Q: 93; 92; 78; 105; 101; 75; 152
A: 101

Q:
130; 48; 131; 102; 88
66; 72; 90; 105; 99
A: 105

Q:
130; 91; 95; 156; 96
122; 81; 69; 134; 104
116; 107; 80; 93; 101
A: 130

Q: 50; 64; 147; 149; 119; 67; 60
A: 119

Q:
140; 57; 76; 61; 138; 130
149; 60; 64; 59; 144; 126
56; 139; 130; 137; 53; 74
A: 140

Q: 147; 131; 133; 81; 149
A: 133

Q: 93; 144; 74; 99; 95; 89; 85
A: 95
---
[77, 88, 143, 122] result: 77
[113, 140, 61, 64, 66, 145] result: 113
[91, 130, 58, 103, 145] result: 91
[71, 116, 110, 103, 52, 104] result: 71
[133, 130, 74, 83, 59, 100] result: 133
[94, 144, 72, 50, 81, 87, 52] result: 94
[82, 144, 93, 83, 152] result: 82
[51, 119, 85, 133, 107] result: 51
---
Input: 151; 63; 64; 65; 136; 51
Output: 51, 151

Input:
143; 100; 104; 110; 100
137; 95; 103; 139; 99
134; 97; 106; 131; 99
Output: 100, 134

Input: 112; 154; 103; 105; 78; 82
Output: 82, 112

Input: 93; 142; 89; 123; 125; 49; 118
Output: 118, 93

Input:
119; 86; 112; 115; 125; 94
103; 48; 104; 91; 100; 103
Output: 94, 103

Input: 141; 139; 62; 141; 135; 144; 56
Output: 56, 141

Input: 59; 131; 111; 124
Output: 124, 59
---
105; 111; 127; 95; 59; 52; 100 Answer: 95, 127

80; 80; 128; 70; 85; 57; 75 Answer: 70, 128

83; 76; 156; 86; 61 Answer: 156, 156

98; 89; 121; 83; 79; 148; 106 Answer: 83, 148

109; 80; 125; 96; 103; 55; 48 Answer: 96, 125

97; 88; 106; 68; 117
143; 134; 122; 128; 59
69; 71; 57; 74; 123
Answer: 122, 143

92; 91; 103; 110; 119; 71; 91
89; 97; 93; 105; 49; 132; 95
94; 94; 102; 107; 115; 83; 93
Answer: 105, 132
---
99; 114; 91; 99
66; 144; 72; 67
yields 144, 114

84; 44; 135; 56; 72; 79; 139 yields 139, 135

113; 122; 49; 128; 94; 93 yields 128, 122

137; 125; 53; 138 yields 138, 137

151; 100; 145; 94; 46; 118 yields 151, 145

57; 134; 58; 72; 71; 142; 55 yields 142, 134

93; 100; 46; 116 yields 116, 100
---
Input: 84; 119; 94; 48
Output: 119, 48

Input: 78; 154; 130; 117; 112
Output: 154, 78

Input: 93; 146; 89; 65
Output: 146, 65

Input:
123; 72; 138; 150; 144
117; 78; 136; 155; 146
Output: 155, 72

Input: 65; 70; 144; 134; 141; 64; 101
Output: 144, 64

Input:
116; 114; 125; 77; 133; 85
104; 125; 83; 73; 79; 102
139; 57; 106; 102; 128; 97
Output: 139, 57

Input:
102; 123; 105; 107; 135; 93
130; 82; 125; 131; 146; 59
Output: 146, 59

Input: 94; 86; 102; 143; 87; 106; 97
Output: 143, 86

Input: 133; 133; 44; 123; 137
Output: 137, 44
---
Q:
133; 66; 124; 145; 134; 48
143; 64; 155; 120; 139; 51
74; 122; 70; 71; 61; 145
A: 70

Q:
62; 61; 104; 149; 85; 112
94; 125; 64; 55; 143; 70
150; 126; 52; 137; 147; 116
A: 52

Q:
137; 127; 70; 65; 88; 150
122; 116; 82; 79; 93; 130
111; 108; 91; 89; 97; 115
A: 91

Q:
62; 114; 148; 123; 93; 60
143; 120; 93; 65; 61; 114
126; 95; 60; 60; 115; 148
A: 60

Q:
131; 114; 122; 154; 135; 117
92; 100; 104; 96; 106; 101
105; 98; 96; 108; 97; 98
A: 96

Q:
98; 70; 116; 74; 55; 124
109; 79; 67; 103; 125; 109
78; 123; 94; 110; 108; 147
A: 94

Q:
103; 74; 111; 91; 101; 74
74; 156; 53; 76; 135; 105
74; 93; 103; 76; 133; 68
A: 103
---
59; 75; 95; 112; 102; 122; 97 → 112, 122

126; 74; 95; 59; 96; 110; 89 → 59, 126

79; 65; 75; 128; 99; 122; 107
136; 118; 123; 59; 125; 136; 120
80; 76; 110; 59; 68; 142; 93
→ 59, 142

43; 98; 143; 146; 136
108; 89; 57; 71; 105
58; 107; 130; 117; 106
→ 57, 146

59; 101; 89; 78; 137; 154; 75 → 78, 154

64; 71; 141; 64; 122; 79; 109
101; 81; 103; 90; 105; 134; 107
98; 113; 66; 85; 81; 127; 87
→ 90, 141

53; 109; 121; 128; 111
82; 131; 112; 111; 118
82; 119; 112; 89; 99
→ 112, 131

101; 129; 108; 111; 89; 144; 109 → 111, 144

101; 96; 153; 94; 97; 101; 119 → 94, 153

120; 126; 88; 124; 98; 157; 50 → 124, 157
---
[[ 81 144 114 101  86  99 112]
 [ 80 143 114 107  88  99 111]
 [ 79 139 114 111  91  98 112]] 143

[[ 78 124 123  75  43]
 [100 131 117  94  90]
 [ 94 109 104  91  86]] 131

[[ 99  77 132  69 130 143 129]
 [ 81  71 145  70 124 116 100]
 [129 145  70 124  84 100 101]] 71

[[ 88  73  51  75 135]
 [115  78  74 138 137]
 [ 84 143 136  79  81]] 78

[[ 98  90  81  94  94  92]
 [101  63 101  94  57 116]
 [ 95 107 111  99  91  95]] 63

[[138  62  89 110 108]
 [ 90 121 140  92  66]
 [ 52 113 137 113  95]] 121

[[104 112  96  97 102 122]
 [117 103  96  97 109 146]
 [122  99  98  93 108 141]] 103

[[ 91 113 102  88 108]
 [ 66 109 100  97  82]
 [128  93  56  88 108]] 109

[[108  48 122 124  82  88]
 [ 76 114  78  64 104  79]
 [103  58 123 118  89  88]] 114

[[106  96 111 100]
 [124  81 147 100]
 [107  94 115 100]] 81
---
57; 81; 87; 86
112; 132; 110; 90
result: 57, 90

154; 110; 102; 101; 100; 96 result: 154, 96

124; 117; 67; 131; 67
116; 108; 83; 118; 92
124; 117; 77; 143; 61
result: 124, 61

153; 75; 107; 91 result: 153, 91

151; 92; 71; 108; 117; 111; 86
84; 117; 110; 73; 140; 90; 132
result: 151, 132

79; 87; 115; 103
99; 94; 100; 103
86; 51; 102; 103
result: 79, 103
---
124; 66; 102; 80; 82; 75; 102
114; 84; 95; 91; 90; 105; 96
89; 141; 79; 126; 123; 125; 80
==> 102

112; 133; 113; 48; 62
144; 47; 60; 113; 141
103; 75; 53; 114; 158
==> 113

128; 108; 91; 103; 66; 116; 127
130; 64; 123; 124; 122; 68; 91
45; 90; 81; 101; 124; 126; 105
==> 91

114; 143; 132; 119; 80
114; 68; 115; 89; 76
108; 75; 107; 76; 72
==> 132

44; 62; 122; 72; 89; 86
43; 68; 114; 72; 92; 91
88; 88; 88; 100; 101; 98
==> 122

49; 91; 116; 98; 83; 133; 103
87; 71; 92; 107; 57; 128; 69
107; 90; 87; 112; 115; 121; 91
==> 116

104; 75; 138; 90; 114; 112
69; 122; 72; 125; 98; 97
70; 146; 62; 120; 87; 66
==> 138
---
70; 80; 150; 60; 91; 110 ans = 110
157; 107; 58; 141; 73; 145; 87 ans = 87
137; 122; 110; 139; 144; 135; 147 ans = 147
86; 147; 79; 100 ans = 100
94; 119; 91; 93; 99; 51; 93 ans = 93
130; 90; 156; 118; 135 ans = 135
50; 131; 65; 76; 42; 54 ans = 54
---
145; 80; 95; 57; 99; 127
142; 60; 66; 52; 67; 67
138; 125; 79; 116; 147; 146
result: 52

115; 90; 105; 71; 79
111; 93; 88; 86; 62
121; 94; 77; 94; 51
result: 88

82; 100; 153; 91; 62
91; 66; 52; 148; 130
115; 44; 97; 120; 56
result: 52

96; 73; 125; 94; 59
74; 105; 118; 133; 100
107; 127; 140; 44; 77
result: 118

74; 44; 125; 81; 90
76; 113; 116; 95; 88
112; 79; 90; 103; 96
result: 116

100; 84; 101; 119; 102
108; 83; 104; 83; 101
87; 107; 100; 144; 106
result: 104

58; 77; 56; 124; 88; 50; 90
78; 85; 156; 153; 113; 90; 93
56; 64; 47; 118; 86; 59; 103
result: 113

93; 125; 97; 112; 92; 124
69; 157; 123; 119; 128; 132
85; 139; 97; 97; 118; 132
result: 119
---
80; 107; 110; 112
85; 88; 137; 70
45; 82; 153; 156
-> 85

136; 89; 48; 154; 79
50; 126; 139; 53; 115
72; 46; 83; 134; 90
-> 50

91; 127; 107; 92; 121
95; 124; 109; 89; 124
79; 141; 102; 101; 114
-> 95

100; 83; 72; 124; 92; 68
107; 83; 72; 120; 92; 68
112; 83; 72; 110; 92; 49
-> 107

131; 144; 98; 120; 107; 69; 97
74; 97; 138; 71; 111; 101; 82
72; 122; 112; 83; 109; 51; 86
-> 74

133; 104; 126; 65; 92
65; 86; 86; 91; 121
116; 103; 118; 48; 103
-> 65

115; 81; 95; 115
89; 121; 74; 53
130; 118; 123; 82
-> 89

120; 113; 110; 104; 78; 136; 91
131; 108; 119; 102; 84; 100; 84
66; 87; 75; 153; 114; 99; 112
-> 131

118; 49; 85; 119
67; 121; 56; 81
106; 67; 114; 85
-> 67

69; 75; 125; 129; 135; 57; 118
72; 79; 128; 124; 139; 57; 122
135; 132; 67; 81; 66; 146; 89
-> 72
